Each row has a class, written as a number after it.
[ 13 -12 -20   2 -20   0 -18   4  -3 -29  -2 -28 -15  20 -15  26 -36 -12
 -27   3  -5  36  40  25 -18  13   8  -6  -3  -7  -5  31  13 -10  -2  53
   7  16 -17 -23  22   8   9]
5
[ -2  20 -23   5  -2 -19   8  -2   5  28  25   4 -21  19  29  -6  32  20
 -16   1 -11 -29  -9  -9 -16  -6  16  -7  -3   2   7 -15 -17  13   9  -7
  21   8  -1  -2  11  21   4]
10
[ 30  42 -18  10   0 -24 -13  17  24  60  23   2  -4  34  -9  -9  31  -9
 -21  -4 -17 -23   2  19   2 -15   8   3   4  -3   9  -9   9  12  10  -7
  27 -34  -1   3  47  14 -10]
5
[ 19  19 -25   0   3  -3  -3 -14  28  30 -19   4 -43  57  51 -10  11  14
  -9 -13 -20 -39  -9   2  28 -12 -17  -7   6  12 -23  13   1 -11  17   1
  47 -71 -22  -1  49  36 -34]
3
[ 25  14 -12  11  -8 -12  11  -6   8  18  28   7 -34  20  -6  14  22   5
   3 -30 -19 -48 -18  21  -9  -6 -28   5 -17 -18  17  -1 -18 -11 -18   1
  37 -23   5  34  -2  -5 -14]
4
[-21 -11  -2  12  -1   6  -7 -22   8  -6 -27  -6 -35   6   9   9   2   8
   8   0  31 -18  -9  12  -1 -19 -17  22   3  10 -13   0 -11 -19  -5 -10
  27  13  -6  -9 -15  20  26]
2
[-17  -8  16  12  28 -12  13   1 -27  56 -31  44  -8  16  14  -6 -18   6
 -10 -17  18 -21  17  30 -18  -2 -22 -41   3  31  12  -7  41 -60 -17  15
  32 -43  -7  12  14   4  12]
5
[-14  -6  10   7 -20 -14   2 -20 -34   8  15  18 -17  30  25  -6  -3 -11
  10 -45 -35  -8   6 -10  37   6  31  -7  14   7  15  26 -30  19 -53  -7
   8  16 -11 -43  17  13  -4]
6
[  6   8 -28  10  -1 -47  15  -3   8  25   9  23 -20  33  -9 -12  43   3
 -25  -5 -37 -63 -22 -10  -7 -10  -8  14   0  -7 -18  -7  20 -17 -25 -27
  40 -33 -14   2   7 -11  18]
5
[-33 -30  -2  24  36  18 -39  25   3 -29   9  -8 -38  14   4  17 -45 -12
 -39  25  17  42   5 -15 -33   1  -2  -5  23  10 -14 -12   1 -13  28  15
 -21  20  17 -10  -2 -39   0]
3
[ 14 -26  20 -13  11  23  41  42   5  36  14 -13   5   6  20   3  -8 -10
  -1  43 -28  32   0 -13 -32   2  37  14   5   3  -4 -16 -56   6  -4   2
 -52   1 -13 -18 -10  -7 -13]
10
[-25 -11 -22  -5  -1  -1  47   4   5  20  30  12 -17  56  -5  15   3  -9
 -12 -10 -31   2  18 -17  42  -2  38 -20   9  -9 -14 -18  22 -44  -5  10
 -10 -17 -29  -2 -14   9 -19]
3
[  6   2   0 -10  12   9  10   8 -14  -7 -17 -39 -59  13  29 -22 -27  23
   4 -17 -11  -7  21 -34  -7  -5   6 -12  17   2  -1   2   6 -28  39  38
  24  26   8  -6 -30  19   6]
1
[  3  35  -5   6  17 -24   4   5   9  35  16  -5 -12  22   7 -14  20   7
   5 -17  -8 -47  38  16  -4   2  -4 -29  25  -9 -22  10  37  25 -16 -25
  29 -51   6  25   9   6  -1]
0
[-15  -3 -41   7 -28  19   5  -1 -17  11  44   7 -67  35  40   0  26  -2
   0  -1 -41 -27  28  -8  29  13 -14 -23 -36 -25 -10  27 -23 -32 -45   0
  31 -12 -13   1  25  11 -12]
9
[-17   9  -6  24 -47  26  17  14 -10  33  31 -16  16   9  -9  15   6 -27
  12 -46 -11 -19 -26 -10  32   7 -33  16 -14 -36   7 -26  20 -17 -14  -8
 -20  13   2  13  -8  15 -23]
4
[ -6   6   1 -20  13  27  14  34 -10   8  36  25 -47  45  18  21 -18 -13
  17  24 -31  34  32  22 -12   1  47 -43  17   1 -10   3  41 -29 -36  -2
 -19 -10 -17 -16  17  25   7]
7
[ 36  28 -15   6   9 -14 -46   7  27 -12 -17  -6 -27  40   6   3 -17  14
 -14  -4 -16   0  39  13 -22   1 -29  -6  -1   4 -17  -1  -8  -5  -7  25
  40  11  -7   2  35 -10  -1]
7
[-16 -35  -7   2  13   4  -2  32  -2 -10  22 -36  37   6  21   9   8 -37
  -7   7 -29   0  10   9  36  22  -6   9   0   6   3   8 -26  43 -38 -26
 -13  12   8 -17 -20  -9  -5]
8
[ 22   2  17  31  32  31  -9   9  21  10  23 -27 -15  15  24 -21 -20 -11
  -6  25   4  15   4 -30  -9 -26 -16   5  17 -10  -5 -22 -26  -5  30  -3
 -16 -30  27   8  20  10  -8]
2
[-31  -2 -14   6   2  -7   4 -14   5  -7   1  35 -13  23  11  17   6  -2
  17   5  -1   0  -4  12   7   0  43 -32  33   3  -1 -16  17 -22  15  22
   4 -16 -12  -7  -6  28  -2]
3
[ 16  39   5  21 -26 -20   8  -3  22  31   4  18  -8  16  -2  -2  -6   9
 -15 -16 -14 -23 -16   4  -3   7  -8 -17   6 -15   8  -4 -18  -8  -2  28
  54 -13 -17  12  18   0  -4]
3
[ 27  37  -3  13  -3 -49 -19 -20  23  47   3   4   2  26 -17  11  -6  21
   3  -1  -2 -32  24  27  -8  -3  11   9   6   4 -30   1  17  28 -18  23
  43 -30 -48 -12  41  36  17]
5
[ 19  15  31   2   7  10   1 -63  18  -6  -9   2  22  33  -7   7  -1  18
  -6 -18  75  -7  16 -30 -53  21  12  -3  -2 -11 -32  25  35  21 -25 -23
  40  -4 -15   3  34   3   6]
4
[ 10   6  21  12  -1  10   1  -6  13  13  29 -40  -4  14  36 -18   9 -15
 -35  17   3 -35 -15 -27  12   1   6 -14  22 -11 -38 -21  11 -17  28   2
  -5 -43  -1  18   4   3 -12]
3
[-20 -43   7  10 -16 -15  38  27 -24   9 -33   2  38  64  42  22  -7 -18
   6 -53  -3  31  16   3   2  -4  11   5  12  27   6 -20  15 -14 -30  -4
 -32  -3 -17 -25   9  11 -10]
3
[  3  44  26  23   4  13 -22  -1 -26  10   6 -14  18  18 -11   4 -15   8
 -12  -8  25   2  23 -40 -46   8   8 -50   9  12 -16  32  -3  27 -33   2
  14  -9  -8   8  40  65 -10]
9
[-29  17 -30   9 -17 -13 -41  -7 -33  11  -5  -9   1  19 -24 -11 -34  17
  28 -57   3  15  55  27  49  24  26 -32  15 -11  -5  23  56  35 -12 -40
  -2  33  15 -28  18  20  14]
0
[-12   9   7  16  17   1   7  14   6  26   5  33 -17  12   2 -23 -36   5
 -17 -21   6  15   7  -6 -38 -12   4 -23   1  19 -17  -6   1  14  22  10
  35 -30 -42 -16  19  -5  -4]
2
[ 30  17  25 -20 -19  -6 -18 -33 -28  44  32  -5 -51   7  52 -18  -8 -15
  32   1  47 -11  12  16  26   9  70 -23  16 -32  -3 -11  27 -52 -33 -29
  14 -39  -6   2  70 -29   7]
7
[-48 -24  -7  32 -11  39 -14  16 -22  60  42  12   1   5   0   1 -16 -18
  60 -42 -57   2 -24  17  69   0  20  11   5 -14  20 -29 -16  16  -6 -35
 -45  10  11 -28  21  14 -26]
4
[ -1  30   2  16 -28  18  -9  -8 -15  33  -5  50   4   2 -22 -25 -12 -10
   3 -43  28  16 -38 -29  28  14  27  -2  10  -6  27  -6 -15  -3 -13 -23
 -39 -25   5   1  44 -23 -42]
6
[ 21  48 -15  10  -9  27  12  -9  13 -43 -20  44  17  15 -26 -13 -21  25
   8 -28   0  22 -17 -26 -71  13  26 -58  39 -19  17  37  14  20  -7  14
  61  13 -14 -16  54  50 -14]
2
[ -5 -17 -14  -6   5 -20   9 -34   8  -5 -14 -27 -36  14 -33  11  -9   3
   6  11 -46  15   7 -29   3  -1   8  10  -7 -20   0  36  -6 -14 -30  -9
  56  29  23 -25  18   8  60]
1
[  7  25 -10   2  13 -23   9  19  -1   5  15   4 -37  60  24  -3  -3  13
  -2 -17 -26  11  64 -12 -44 -10 -13 -38  -3  22 -25  28  10  23 -28   4
 -16  -8 -17   6   9  32   6]
0
[ -6 -37  20  -2 -15   5   8  -2 -15  22  -3 -40  -5  16  32   1   1  -4
  11   4   7  30 -22  -6  26 -13  20  21 -13  19  -2  -4 -20 -14 -10 -28
 -13   9   6 -17 -24  17  26]
8
[-10   9 -23   2   6 -29 -60  47 -24  11 -28  34   7   5 -21 -10 -51  -6
 -37   3  27  55  -8  10  27  21  -5  18 -13   4  -7   6  38  15  15 -46
 -11  -5  13 -18  26 -17  -3]
7
[ 35  34  10   0 -16  13 -14   7 -24 -30 -33 -13  -9  12   2 -24   1  18
 -10 -26  14 -16 -35 -12 -17   6  -1 -14  37   9  -2  23  34  36   1 -45
 -15 -25  39  -3  -9  40   0]
6
[ 24  -3   8   0  10  35 -24  50  -1 -30  20 -15 -24  22  40 -22 -13 -27
 -28  45   5  42  17 -39 -66  20  19 -25  31 -29 -21 -20  -2 -42   8   9
 -31   2  20  12  24 -47 -17]
7
[ 10   2  -8  -6   5  38   4  31  13  -8   1 -39 -47  24  21  10  -4 -35
 -23   3 -15  15  30  -7 -26 -13 -44  -5  -9  21  12   2  -4 -23   7  26
 -35  13   3  -3  13 -28  -5]
5
[  0 -15   3  -2 -24  -8  26 -29   1  36  -7 -14  33  21   9  -6  26   1
  -5  -2  13 -26  21 -13  25  12  -3  19 -24 -19 -23 -27   3 -29 -26 -20
   7  36  -4 -15 -26   6  18]
10
[-23 -15 -11   4   3  31   0  19 -31  18  23   7 -65  28  43   5 -27  36
  24  -3  25  57  50   4 -14   5  22 -29  -3  -7  -7  -2  13 -32  13  15
  42  -8 -10  -3   9  11  -5]
9
[  2 -15  -2 -25   6   5  20  16  -6  29 -35  18   9 -32   7 -39 -34  38
  21 -19 -30  23  29  27  22   8   5 -37  24  13 -25  28  37  19  43  -3
  31  -5 -13 -16   8  29   0]
2
[ 22   1  -5   9   6 -29  -4  28  -1  21  17  -3 -39  25  45  -7   7   8
   0  11 -35 -25  19  -9 -10 -13  -7  12  14 -21 -21 -16   7 -18 -14   2
  10 -15   6  18  20 -11  -6]
7
[-48  -5  17  25  11  17 -29  29 -32  41  39 -14 -16   8  27  -9 -16  18
 -15 -19   6  55  -1  -4  33   8   7 -24  13  35  20  -8 -32 -13  11 -23
  37  22  16  -3  24   3  14]
9
[-29  34   4  10  19  22 -46 -14 -13  35   5 -22 -33  -8  18 -37 -46  10
   8 -21  -8 -26  -5  22  67  28  35 -43  36  13  19  12 -27  29  10 -22
   9 -29  -9 -25  46 -18   0]
0
[-27  23   1  23  48   4 -45  12  -6  43 -33   3 -16  17 -12  -2 -47  25
  18 -10  15 -30  15  16  15  14  41  -3  58  -4  -5  -8  32  34 -12 -45
  35 -41  12 -15  51 -17  -3]
7
[ 15  -5  20  12 -34  -1  42 -25  24  14 -27   0  69  10 -39  24  28 -40
  40 -24 -11 -10  23   6  47   7  -1  40  10 -27  19 -32 -25   5 -53   5
 -44 -13  10   1 -23 -19  -9]
6
[ 17  -1  -1   0  17 -17   2  19   4  25  48  19 -72  16  34   1 -17   5
   2  -9 -12 -14  -3   2 -21   0 -40   7   3  -1 -28  -1  14  -9  -1   1
  35 -31 -19  14  -2 -22  -8]
4
[ 26  14 -16  18 -13  12 -29  18  23 -17   7 -45   8   6  -4  18 -24   0
  24   6 -23  35   0  -7   2  -6 -12  -1  30   6  -7  -8   8  23  10  28
 -41  21  18   1   8  49   3]
8
[-11  13 -12  -8   0 -34  16   5 -14  42  20   0 -39  21  38  -9   7   8
 -34 -12 -22 -18 -21  -6  24 -20   6 -30  -7  11   7  -7  15 -18  29  -1
  26 -26 -15   7  16  17  -3]
3
[ -2 -26   5   9  -7  12  20  -3  -7 -15   5   5  28  -7 -49   0 -13 -11
 -36  -8  -6 -24   9  16 -11   9  19  -5 -20 -21 -10   3 -10  -9 -33   6
  -1  31 -23 -11 -25 -19   1]
2
[ -26  -43  -29  -23    7   -9   17   14  -29   34  -55  -27   42   14
   23   -6  -10  -30    7   29   -8    9   69  -41   -8   16   -4  -14
   -8   -1  -57  -14   66   22  -15  -36 -114   -3    0  -38   12   17
   12]
10
[ -2   6 -23   7   2 -32 -19  51 -12  37   1 -11  -1 -16 -60   0  -5 -16
 -33   0 -30  -5 -46  15 -18  14  -2  15  -5 -21  10  17  -9  18 -21 -36
  55 -20  26   7  31 -10  11]
1
[ -4  25  11   9  14 -28 -45 -35   3  44 -55  10 -28  20  22  19 -21 -12
  18   7  51  13  34   8  69 -16 -33   8  18  62  -6  27  16 -20   8   3
  -7 -50  18  -8  30  58  21]
9
[  5  -7  12   6 -20 -22  23  16  -6  74  -3  24   1   8  18 -17   2 -12
   5 -36 -27 -28  10  31  21   8   1 -21   2  22  19   0  -4 -20 -42   1
  12  -6  -2   3   0 -26  10]
8
[ 11  -9  -2  -5  12  -1  -3 -30  14 -10  46  -3 -34   6 -11  -4   1   9
   6 -27  -8  37  -2 -29 -11 -13  14  -5  -8   6   6  -6 -20  -2  34  -7
   2  15   6  11  18 -40  -3]
4
[-22   9   0  35  20  -4 -27   7  -6  22  -6 -27  -8  34 -30  14 -11  15
 -23 -18   2  36   2 -24   8 -22 -23   0   7  23   8 -12 -21 -28  17  -3
  74   3  21  -1   7  21   8]
9
[  0   9   4   5  15  23 -44  16   6 -24  29   5 -16  38  43 -14   9 -10
 -16   0  29  68   3 -11  -1   1  -5 -12  20  40   4 -26 -26   1  36   1
 -31   3  17  -3   1  14 -17]
6
[  4  18  -9  17  14  -9 -17  -5  28  19   1   7 -15  24  27 -23   1  17
 -12  -7   1 -16  28  15 -19 -11   5 -14  13   7 -32  19  -2  42  36  12
  72 -42 -20  -9  30  46  -7]
2
[-18 -19  14  -8 -14  -9  36  24 -30  28 -32 -50  52 -14  32  -2  32 -32
  -7 -19  -3 -45   9   1 -28   8 -13  -8  -3   9   5 -30  -5  26 -21 -26
 -25   7   2 -11 -21  -9   9]
10
[-23  23  32  26 -23  21  14  11 -34  47  16 -17  34 -16 -10  -3 -10   5
  34 -73   8 -10   0  14  22  -1  17 -20  -5   0  24 -34  -3  24   0 -11
  51 -25 -20  -3   4   2 -18]
9
[-31  27 -17  40 -23  27 -10   5   2  27  -8 -28   1  47  -5   4 -13  10
  21 -38  -9 -15  15   3  36  22  15  19  18 -12  14  11   6  59 -27 -45
   9 -12   6 -34  37  23  19]
5
[ 37 -23 -19  -5  50 -13 -20   2 -10 -24   1 -17  -9  23  -6  10 -13 -17
 -23  57  -3  16  50  -3  56  -9  18  12  -1 -25   0  26  15  -3  28  -1
 -10 -49  50 -10 -19  29 -24]
9
[  9   2 -28  15  -2 -25  -3  25  -3  12  41   7 -36  18  20  -2   9 -17
 -26 -12 -47 -37  16  28  -8  -6 -41 -19 -12   5  -9  -8  20 -22  -6  29
  20 -40 -17  12  14  -7   0]
5
[  6 -24 -25  24  36 -39 -54   8  -6  15  38  17  14  10  -1   5 -42 -17
   1   1 -34  16  27  23  22   3 -12 -21   6 -13   5 -25  14 -10 -21  34
  50  26   3 -28  22  -5  -9]
8
[-42 -12 -42 -16  13  -6 -21  15 -22  37  10 -15 -82  -5  39 -26 -12 -19
 -42  11  -9 -13  17 -46  58  -4 -48 -22 -18   3 -41  23  17 -38  47 -10
 -15 -19   9  23   8 -13 -39]
3
[ 18  41 -34   6  28 -66  14  14  27  56  -7 -34   4  26 -44  14 -15  18
 -35   4 -80 -38  18 -17  19 -18 -19   2   0 -24   1 -24  21  23 -18   0
  37 -42 -15  16  64 -22  15]
7
[-28  -6 -53  -2  -7 -21  18  -6 -16  32  40  25 -12  41  24  20  37  -8
  58 -29  -2   8  48   9  50   2  27   2   3 -39  20   1  15 -18 -36 -12
  38 -11  -5   5  39  30 -33]
5
[ 29  17  31  -3 -23 -13  16  36   1  -9 -44 -28  34   7  21  16   3 -15
 -31  -2 -23   1  12  26 -29  -7 -65  -9 -23  21  12  -1  18   0 -15  16
 -16  11  15  16 -15  22  35]
7
[ 50  20  -2  -1  -9   2 -33  -5  -9 -16  46 -31 -26  16  21   4 -23  19
  -9  10   2   1  50  26  25  26  18 -25  -9 -11  -4  12 -34   0 -16  43
  14   8 -22   0  15  16  -9]
9
[-34  18 -19  35 -16  10  -8  50   3  33  25   3 -18   9 -27  -8 -24 -30
 -16 -22 -63  42 -11 -37 -37   0  21 -55  41  14  19  17 -15   8   9  26
   8   4  18  -3  35   0  -2]
8
[ -2  -9  -4  17  -9  38 -12 -10  21 -22 -23   1   9   8   4 -29  -5   6
 -55  16  43  18  17 -24 -44  22  -7  -4 -16 -24  -8  18  -6  -1  11  -6
   6  46  17  -8  24 -30  15]
2
[ 36  27  27 -12  19   4  -5   5   6  -4 -10 -36   7   5  22   0 -25  -4
  23  11   1  51  25 -34 -17 -22 -11  -1  -9 -14   5  -5  -1  28  20  -4
  16  -6   7  -4  35  14 -12]
7
[ -7   2  -5  51   4  35 -43  28   4 -42  49   9 -16  41   2  25 -29  -1
 -24  -9   1  67  27  -1 -25  17 -17 -22  20  17  12  14  11  -2 -18   6
   2  14  42  -5  40   7  18]
9
[-35 -32  20  15  18  14  19  32 -22  60 -51  -2   8  13  14  -6  -7  -2
 -27   2 -15 -38  11  23   4   0  -6 -22   4  32   6  17   4 -21 -13   7
  -1  -5  23   3 -53  24   5]
8
[ 11 -16   5   5  -1  35  -6  14 -16 -44  51 -14 -24  16  35  16  14  -4
   9 -13 -21  32  21  21 -30  -6   5 -30 -17  12  13  10 -19   9 -14   3
  21   2   6  -9  18   8  -4]
9
[ 30  30 -13 -10 -19  55   2  27  39 -19 -14  13 -26  31   7   6  -3   6
   6  37 -15  34   9   3 -25  22  20 -12  22 -27   0   8   7 -23  -2  15
 -18   6  10   4  32   3  -8]
7
[ -8  -9 -17  29   8  15 -28  11  -4  -6  15 -21 -37  30  20 -23 -13 -17
 -48  -3 -31  -5  30 -19  -5   2 -21 -22  -8  16   9   2 -14 -16  16  17
 -42  -1  22  -3  26 -33  11]
5
[ 18   4  20 -15   3 -29  14  20 -18  25   8 -15   8   3  13  18 -16  -4
  21 -21  18  -2  46  17  22   6 -12  19  -9 -19  -4 -10  12  -4 -52 -15
  20   5 -14  19   4 -27 -12]
7
[ 27  17  26  10   7  15  10 -50  28  24  25  14 -25  30  14  -4  12  -8
   3  -3 -17 -69   8   8  27   4   5  -4  -8 -10  12   3 -31 -13 -17  18
  10 -11  -5   0 -12  -2  -2]
4
[ 37   0 -12   2  -5   8 -43  53 -13 -40  43 -26 -15 -28   3  -2 -36  -1
  -2  11 -22  70  28   8 -18  14 -31 -23   2   0  -6  -3   1  19  26  16
 -22  17  22   5  13 -19  -2]
9
[-23 -26   6  12   6 -26 -18 -53 -20  61   6  36 -18  10  79 -25   0  43
  22  -6   5 -11  13 -12  38  11  36 -21  26  -6   6   2 -19 -45  20  36
  13  32   3   6  43  35  -4]
4
[  1   0  -9  16 -29   0  -7 -30  -2 -36   0  -9  27  27 -10  32  22 -27
  -1 -22  22  -4  -2   5  -9  -4 -27  25 -36 -15   8   8  23  -1 -48 -13
  18  26  -3 -22  20  23  15]
5
[-47   6 -26  11   3   5  34  18 -17 -29  23  13   0  24  -3   8  19  -5
 -15 -32  -9 -20   8  11 -16   0  36 -40  16 -22  20 -20  44 -10  14  16
  13  -9  -9   5 -45   3 -16]
0
